Here is a tiny trained network, its code and every weight. The questions are about switching its units off for an input and a class, where a switched-off unit gives its printed mean instead of its output.

import numpy as np


def w(rows, s, z=0):
    codes = np.array(rows[::2]) - 128.0
    scale = np.full(codes.shape[1], s)
    scale[-1] = z or s
    return codes * scale


def f(y):
    return np.maximum(y, 0)


def log_softmax(a):
    a = a - a.max(-1, keepdims=True)
    return a - np.log(np.exp(a).sum(-1, keepdims=True))


def net(x, mask):
    res = np.array(x, float).reshape(1, 7) / 4 @ E
    y = f(res @ A[0][:, :-1].T + A[0][:, -1])
    res = res + np.where(mask, y, B[0][:, -1]) @ B[0][:, :-1]
    return log_softmax(res[-1] @ U[:, :-1].T + U[:, -1])


A, B = {}, {}
E = w([
[210,186,57,184,62,138,233,71],'x0',
[194,86,176,85,3,85,70,133],'x1',
[84,219,142,50,100,206,94,52],'x2',
[128,128,124,129,129,124,124,124],'x3',
[133,128,133,124,127,133,134,133],'x4',
[131,131,126,129,127,130,127,130],'x5',
[66,117,46,40,80,101,188,186],'x6',
],0.0062)
A[0] = w([
[192,76,182,84,9,75,72,156,86],'N0',
[85,115,80,76,88,101,162,163,85],'N1',
[71,90,182,96,182,133,58,165,71],'N2',
[179,125,212,193,169,132,90,77,118],'N3',
[55,168,83,169,253,187,169,122,1],'N4',
[193,179,84,179,84,141,196,85,82],'N5',
[71,195,124,75,120,200,121,53,83],'N6',
[181,65,164,101,50,68,93,138,36],'N7',
[80,96,186,95,151,121,53,175,117],'N8',
[156,68,107,191,148,71,150,188,50],'N9',
[150,76,103,179,143,79,156,181,40],'N10',
[191,145,155,186,141,143,126,85,105],'N11',
[74,92,187,95,177,135,61,170,110],'N12',
[138,134,155,76,48,142,94,95,83],'N13',
[95,122,68,78,102,103,163,168,72],'N14',
[77,200,128,71,110,191,115,70,47],'N15',
[183,130,181,191,161,138,83,80,116],'N16',
[150,63,103,187,145,71,160,177,61],'N17',
[90,126,68,94,142,120,164,148,75],'N18',
[85,121,77,71,95,107,166,169,102],'N19',
[199,186,74,187,87,152,201,81,122],'N20',
[174,136,194,188,173,147,103,80,109],'N21',
[153,78,114,176,152,52,155,188,88],'N22',
[165,137,187,198,173,162,81,97,113],'N23',
[152,65,95,182,159,83,153,178,31],'N24',
[208,145,102,143,49,129,166,103,91],'N25',
[180,106,190,130,69,112,90,106,52],'N26',
[93,97,68,71,99,110,161,151,65],'N27',
[154,73,110,184,149,71,154,192,88],'N28',
[129,103,104,63,58,94,136,158,126],'N29',
[70,131,94,170,228,143,174,140,25],'N30',
[83,131,71,87,128,101,170,169,72],'N31',
[163,122,185,182,152,143,93,81,91],'N32',
[87,202,112,62,108,191,102,72,39],'N33',
[85,95,188,97,168,122,57,173,121],'N34',
],0.006,0.00088)
B[0] = w([
[148,255,138,233,249,70,189,152,219],'N0',
[83,134,108,166,70,187,86,194,188],'N1',
[91,65,70,57,111,58,203,78,218],'N2',
[57,117,76,154,40,186,94,204,208],'N3',
[155,230,138,223,240,59,193,162,254],'N4',
[100,38,65,41,94,52,203,67,219],'N5',
[211,117,213,105,144,163,77,69,207],'N6',
[164,215,151,216,226,88,162,142,193],'N7',
[103,70,77,60,129,54,210,80,211],'N8',
[200,107,186,94,121,175,67,64,198],'N9',
[196,99,190,96,130,172,69,77,189],'N10',
[49,109,73,131,71,147,124,188,181],'N11',
[103,59,68,54,114,55,202,83,219],'N12',
[184,201,180,192,219,109,130,109,181],'N13',
[80,126,98,159,52,188,80,187,187],'N14',
[208,101,213,106,142,173,60,56,198],'N15',
[55,117,74,150,61,179,85,204,198],'N16',
[189,108,188,90,132,179,71,65,198],'N17',
[87,146,106,177,107,162,97,195,179],'N18',
[89,131,106,154,70,186,76,189,192],'N19',
[86,37,56,26,112,41,203,70,233],'N20',
[63,136,78,157,55,172,96,199,200],'N21',
[188,106,201,92,131,180,65,66,199],'N22',
[56,122,73,159,70,171,96,201,204],'N23',
[193,114,197,95,138,170,74,74,194],'N24',
[115,96,84,82,158,39,211,97,199],'N25',
[112,204,124,206,180,104,156,179,178],'N26',
[82,137,96,166,65,186,79,187,185],'N27',
[195,109,204,94,123,177,72,69,199],'N28',
[97,192,108,199,129,158,113,194,186],'N29',
[157,222,154,206,222,89,171,131,226],'N30',
[81,154,107,171,81,172,87,193,188],'N31',
[64,123,82,144,51,172,99,197,187],'N32',
[205,103,219,95,136,182,64,52,198],'N33',
[110,66,66,61,106,51,203,89,214],'N34',
],0.0051,0.0056)
U = w([
[99,44,68,44,104,31,202,85,89],'0',
[67,131,94,163,47,214,76,236,104],'1',
[205,107,253,92,133,193,61,53,3],'2',
[143,240,149,210,229,67,176,158,233],'3',
],0.012,0.00051)

Each question gives the input, the list of numbers given to net, and the class t.
The units are the neurons (one row each of A and B). Each row of codes is followed by its name. A weight is (code - 128) times the scale printed after its matrix; where a second scale follows, it is the last column's (A, B and U).
mask holds one flag per neuron, in row order. A switched-off neuron (its flag False) gives its mean, the last column of its row in B, instead of its output. The means were averaged over made-up inputs and are rounded, as every weight is.
A unit's drop is (log p(t) with every unit on - log p(t) with that unit switched off) / (log p(t) with every unit on - log p(t) with every unit switched off).
The circuit of an input: a set's keep is (log p(t) with only the set's units on - log p(t) with every unit switched off) / (log p(t) with every unit on - log p(t) with every unit switched off). Starting from the 12 units with the biggest drops (on a tie, the unit counted first), units are removed one at a time, each time the one whose removal leaves the highest keep (on an exact tie, the one counted first), for as long as the keep stays at least 0.8.
units of the circuit, in order: the units of the circuit, biggest drop first
k most important neurons: the k neurons with the biggest drops, biggest first
drop of u: that unit's drop, to one decimal
input [4,6,5,4,-1,-2,2], class 3: units of the circuit, in order -> N0; N13
input [1,-8,0,1,-1,2,6], class 3: units of the circuit, in order -> N4
input [3,5,-3,2,7,-5,4], class 3: units of the circuit, in order -> N0; N7
input [-8,6,-7,-6,-3,7,-2], class 0: 4 most important neurons -> N34; N8; N12; N2
input [-7,-3,8,5,6,-7,6], class 2: 3 most important neurons -> N33; N15; N6
input [0,7,-5,-4,8,-6,5], class 3: 2 most important neurons -> N0; N7
input [7,5,7,7,6,5,-6], class 0: 3 most important neurons -> N20; N5; N25
input [-5,7,0,1,-7,7,-5], class 3: 3 most important neurons -> N0; N7; N26
input [-6,5,-7,5,-6,1,-1], class 2: 4 most important neurons -> N22; N28; N9; N20
input [7,8,-3,-4,-4,3,7], class 3: 2 most important neurons -> N0; N7
input [8,-3,6,5,-3,6,-4], class 0: 2 most important neurons -> N20; N5
input [6,7,2,-8,4,-5,-6], class 3: 2 most important neurons -> N0; N26
input [-2,-1,-8,-8,-2,3,-7], class 2: drop of N18 -> 0.1
input [-7,6,-2,7,-7,6,-1], class 0: units of the circuit, in order -> N8
input [6,-1,-3,0,-6,-7,7], class 1: drop of N14 -> 0.2
input [2,5,6,0,-6,0,-8], class 1: drop of N2 -> 0.0
